Below are the code and all the weights of a small trained network. Each question names an input and a class and asks about switching units off, where a switched-off unit gives its printed mean instead of its output.

import numpy as np


def w(rows, s, z=0):
    codes = np.array(rows[::2]) - 128.0
    scale = np.full(codes.shape[1], s)
    scale[-1] = z or s
    return codes * scale


def f(y):
    return y / 2 * (1 + np.tanh(0.7978845608 * (y + 0.044715 * y**3)))


def log_softmax(a):
    a = a - a.max(-1, keepdims=True)
    return a - np.log(np.exp(a).sum(-1, keepdims=True))


def net(x, mask):
    res = np.array(x, float).reshape(1, 8) / 4 @ E
    y = f(res @ A[0][:, :-1].T + A[0][:, -1])
    res = res + np.where(mask, y, B[0][:, -1]) @ B[0][:, :-1]
    return log_softmax(res[-1] @ U[:, :-1].T + U[:, -1])


A, B = {}, {}
E = w([
[96,156,223,123],'x0',
[116,119,77,85],'x1',
[20,221,167,84],'x2',
[88,101,3,125],'x3',
[91,26,132,164],'x4',
[62,133,42,233],'x5',
[142,77,39,47],'x6',
[198,84,157,113],'x7',
],0.0069)
A[0] = w([
[196,88,76,165,205],'N0',
[184,44,153,15,233],'N1',
[1,178,66,75,215],'N2',
[159,70,57,188,201],'N3',
[91,14,130,193,207],'N4',
[99,166,20,127,252],'N5',
],0.0097,0.0037)
B[0] = w([
[145,112,61,157,220],'N0',
[209,198,75,74,254],'N1',
[91,93,184,48,242],'N2',
[105,113,89,159,240],'N3',
[12,222,75,127,227],'N4',
[103,7,86,99,240],'N5',
],0.013,0.0083)
U = w([
[174,54,106,174,114],'0',
[89,58,134,65,59],'1',
[79,136,93,180,123],'2',
[113,180,247,160,253],'3',
[186,188,109,73,96],'4',
],0.016,0.0064)

Each question gives the input, the list of numbers given to net, and the class t.
The units are the neurons (one row each of A and B). Each row of codes is followed by its name. A weight is (code - 128) times the scale printed after its matrix; where a second scale follows, it is the last column's (A, B and U).
mask holds one flag per neuron, in row order. A switched-off neuron (its flag False) gives its mean, the last column of its row in B, instead of its output. The means were averaged over made-up inputs and are rounded, as every weight is.
A unit's drop is (log p(t) with every unit on - log p(t) with that unit switched off) / (log p(t) with every unit on - log p(t) with every unit switched off).
The circuit of an input: a set's keep is (log p(t) with only the set's units on - log p(t) with every unit switched off) / (log p(t) with every unit on - log p(t) with every unit switched off). Starting from all 6 units, units are removed one at a time, each time the one whose removal leaves the highest keep (on an exact tie, the one counted first), for as long as the keep stays at least 0.8.
units of the circuit, in order: the units of the circuit, biggest drop first
top k neurons: the k neurons with the biggest drops, biggest first
drop when u is switched off: that unit's drop, to one decimal
input [5,-4,-8,6,7,-6,-3,8], class 4: units of the circuit, in order => (N1)
input [-7,-7,8,-8,6,0,3,7], class 4: top 2 neurons => (N1, N2)
input [6,-4,0,1,7,-1,1,2], class 3: top 3 neurons => (N5, N0, N3)
input [-2,5,-8,6,7,-4,-1,1], class 2: top 2 neurons => (N4, N3)
input [6,-4,0,-7,7,5,-2,-4], class 3: top 2 neurons => (N5, N0)
input [1,3,-5,8,2,7,3,-8], class 1: top 2 neurons => (N5, N2)
input [-7,-1,-4,1,5,-7,-8,-2], class 2: units of the circuit, in order => (N4, N2)
input [1,-3,-8,-6,-3,2,-8,2], class 3: top 2 neurons => (N5, N1)
input [-2,5,1,-6,-7,7,-2,8], class 0: top 3 neurons => (N4, N1, N2)
input [-5,4,-5,5,2,-8,-8,-1], class 4: top 2 neurons => (N1, N5)
input [-8,7,3,-1,8,8,6,-3], class 1: top 2 neurons => (N2, N5)
input [-3,2,3,-2,-7,-6,-6,0], class 3: units of the circuit, in order => (N1, N5)
input [8,-6,-7,-6,0,6,4,1], class 2: top 2 neurons => (N4, N2)
input [-1,0,-8,8,5,-7,-7,-8], class 2: units of the circuit, in order => (N4)
input [5,-2,-4,0,5,0,-8,-8], class 3: top 3 neurons => (N5, N0, N3)
input [-8,1,2,1,7,-7,-1,-3], class 4: drop when N1 is switched off => 0.2
input [2,-2,-4,6,2,-2,-1,-4], class 2: drop when N4 is switched off => 0.2
input [1,3,-6,-1,0,4,-3,2], class 2: drop when N1 is switched off => 0.0
